Below are the code and all the weights of a small trained network. Each question names an input and a class and asks about switching units off, where a switched-off unit gives its printed mean instead of its output.

import numpy as np


def w(rows, s, z=0):
    codes = np.array(rows[::2]) - 128.0
    scale = np.full(codes.shape[1], s)
    scale[-1] = z or s
    return codes * scale


def f(y):
    return np.maximum(y, 0)


def log_softmax(a):
    a = a - a.max(-1, keepdims=True)
    return a - np.log(np.exp(a).sum(-1, keepdims=True))


def net(x, mask):
    res = np.array(x, float).reshape(1, 8) / 4 @ E
    y = f(res @ A[0][:, :-1].T + A[0][:, -1])
    res = res + np.where(mask, y, B[0][:, -1]) @ B[0][:, :-1]
    return log_softmax(res[-1] @ U[:, :-1].T + U[:, -1])


A, B = {}, {}
E = w([
[192,72,133,77,191,105,54,148,132,109],'x0',
[181,44,167,120,174,114,222,83,70,102],'x1',
[100,134,161,150,139,113,158,102,131,204],'x2',
[125,68,135,94,92,186,2,163,171,101],'x3',
[30,39,143,56,75,119,70,42,105,224],'x4',
[71,62,9,189,216,58,138,143,133,212],'x5',
[137,95,32,173,64,173,101,47,94,19],'x6',
[166,17,91,215,52,180,230,210,112,173],'x7',
],0.0089)
A[0] = w([
[190,140,204,105,133,138,164,134,107,91,142],'n1',
[96,99,92,141,201,38,114,188,162,177,129],'n2',
[88,126,131,99,168,94,124,127,109,152,75],'n3',
[164,185,162,132,124,139,172,166,51,112,76],'n4',
[67,144,101,251,123,108,210,90,127,142,153],'n5',
[107,78,124,158,103,158,145,118,108,76,175],'n6',
[79,167,142,163,72,116,133,206,146,163,158],'n7',
[104,98,74,202,108,82,212,124,112,139,48],'n8',
[175,154,128,135,154,56,134,137,145,90,187],'n9',
[115,94,112,121,84,210,109,123,118,171,171],'n10',
[99,129,148,124,117,91,167,50,91,114,33],'n11',
[99,159,157,125,87,117,101,83,176,182,151],'n12',
[110,132,115,152,127,133,157,121,138,124,58],'n13',
[129,76,59,183,194,108,213,113,119,174,215],'n14',
[183,226,212,112,136,143,165,160,128,153,189],'n15',
[113,151,137,138,133,106,105,129,196,63,115],'n16',
[101,66,89,114,206,94,130,184,131,150,76],'n17',
[154,34,108,119,87,170,130,132,147,111,117],'n18',
[56,167,153,182,102,126,83,157,139,202,148],'n19',
[149,49,115,113,80,180,79,58,127,139,130],'n20',
[136,181,91,130,128,139,94,139,122,94,57],'n21',
[94,146,196,88,159,57,96,9,105,170,96],'n22',
[185,150,151,121,148,118,212,172,135,118,109],'n23',
[81,149,161,81,117,138,68,36,108,121,116],'n24',
[161,192,95,118,149,101,93,110,138,15,97],'n25',
[161,141,117,114,134,153,140,115,134,137,4],'n26',
[106,164,76,156,151,130,106,134,120,47,110],'n27',
[177,92,92,108,78,165,100,137,151,81,235],'n28',
[82,170,114,125,83,140,136,170,190,178,115],'n29',
[116,181,90,115,162,106,133,175,129,38,134],'n30',
],0.011,0.0033)
B[0] = w([
[159,77,152,158,177,133,163,179,189,40,204],'n1',
[75,108,204,159,157,59,170,140,98,222,230],'n2',
[114,121,163,97,119,34,111,94,132,110,177],'n3',
[192,155,124,133,136,124,164,157,192,92,186],'n4',
[215,157,39,83,68,139,138,93,116,146,217],'n5',
[167,80,97,150,110,191,76,144,121,100,181],'n6',
[141,212,174,73,62,171,110,153,93,164,187],'n7',
[203,134,71,157,42,138,145,70,84,176,206],'n8',
[137,175,160,219,156,158,140,135,126,146,186],'n9',
[106,90,101,81,74,131,105,171,101,110,196],'n10',
[173,93,89,101,132,136,131,102,131,115,172],'n11',
[107,149,94,24,132,146,134,154,123,119,201],'n12',
[136,142,106,110,174,156,137,122,56,116,144],'n13',
[228,119,119,190,95,58,140,3,68,189,237],'n14',
[155,163,179,91,171,155,199,195,184,90,232],'n15',
[86,140,140,148,150,181,111,115,149,154,183],'n16',
[81,79,211,193,158,48,152,126,84,181,201],'n17',
[159,53,180,173,68,131,91,197,86,86,195],'n18',
[129,190,156,26,84,110,101,138,130,155,206],'n19',
[87,69,138,146,97,85,69,148,85,27,218],'n20',
[100,123,115,169,150,184,65,138,132,180,171],'n21',
[64,20,87,29,185,73,172,21,201,52,251],'n22',
[219,110,192,161,82,119,215,129,166,128,196],'n23',
[75,109,33,53,192,119,101,111,182,35,238],'n24',
[93,162,95,223,222,184,74,107,151,140,222],'n25',
[137,145,145,115,132,123,131,136,134,141,132],'n26',
[78,139,85,171,125,161,103,91,160,183,182],'n27',
[80,116,139,201,117,153,75,171,72,124,207],'n28',
[118,187,140,35,108,148,126,180,97,180,186],'n29',
[108,167,125,197,144,170,102,108,178,187,197],'n30',
],0.0075,0.016)
U = w([
[92,206,101,213,196,232,41,98,176,132,253],'0',
[226,164,211,169,179,187,210,173,203,54,37],'1',
[103,61,152,176,71,153,25,182,49,33,130],'2',
[248,137,49,177,64,126,151,20,57,164,40],'3',
[114,115,228,168,173,1,137,82,88,217,189],'4',
[96,211,175,23,89,157,88,162,118,181,177],'5',
[49,109,90,48,195,91,97,14,185,46,121],'6',
],0.0077,0.0013)

Each question gives the input, the list of numbers given to net, and the class t.
The units are the neurons (one row each of A and B). Each row of codes is followed by its name. A weight is (code - 128) times the scale printed after its matrix; where a second scale follows, it is the last column's (A, B and U).
mask holds one flag per neuron, in row order. A switched-off neuron (its flag False) gives its mean, the last column of its row in B, instead of its output. The means were averaged over made-up inputs and are rounded, as every weight is.
A unit's drop is (log p(t) with every unit on - log p(t) with that unit switched off) / (log p(t) with every unit on - log p(t) with every unit switched off).
The circuit of an input: a set's keep is (log p(t) with only the set's units on - log p(t) with every unit switched off) / (log p(t) with every unit on - log p(t) with every unit switched off). Starting from the 12 units with the biggest drops (on a tie, the unit counted first), units are removed one at a time, each time the one whose removal leaves the highest keep (on an exact tie, the one counted first), for as long as the keep stays at least 0.8.
circuit, biggest first: the units of the circuit, biggest drop first
top k neurons: the k neurons with the biggest drops, biggest first
drop when u is switched off: that unit's drop, to one decimal
input [-2,-8,-2,-6,-2,-7,-8,-1], class 1: circuit, biggest first	n15
input [8,-6,-1,-3,-4,5,0,-3], class 4: top 3 neurons	n2, n17, n24
input [-1,-1,-2,6,4,6,0,3], class 2: top 3 neurons	n20, n18, n10
input [-1,6,7,-3,7,0,-7,5], class 3: top 3 neurons	n8, n5, n14
input [-5,-8,0,-8,3,7,-5,1], class 3: top 3 neurons	n5, n14, n8
input [8,7,-1,6,-1,7,3,-7], class 4: top 2 neurons	n17, n2
input [5,-3,1,-4,7,0,-1,8], class 3: top 2 neurons	n14, n8
input [-7,-2,2,-6,-6,-6,3,-8], class 0: top 2 neurons	n25, n27
input [-7,6,6,-5,-5,4,-5,-6], class 3: top 2 neurons	n5, n14
input [4,-7,-2,-2,8,3,1,3], class 5: top 2 neurons	n19, n29
input [2,4,4,-8,-5,-2,4,-3], class 1: top 2 neurons	n1, n15
input [1,0,2,-4,-3,4,-6,8], class 3: top 2 neurons	n8, n5
input [1,-8,-7,-8,2,-5,-2,5], class 5: top 2 neurons	n7, n29
input [0,-5,7,-2,4,2,-6,5], class 5: circuit, biggest first	n19
input [0,-4,7,-8,-1,2,-3,-1], class 3: top 3 neurons	n5, n8, n14
input [-2,7,5,2,3,0,-7,-2], class 6: drop when n22 is switched off	1.1
input [-1,-3,3,-5,6,6,2,2], class 3: drop when n27 is switched off	0.0
input [7,1,3,-3,1,-2,4,5], class 2: drop when n18 is switched off	0.2
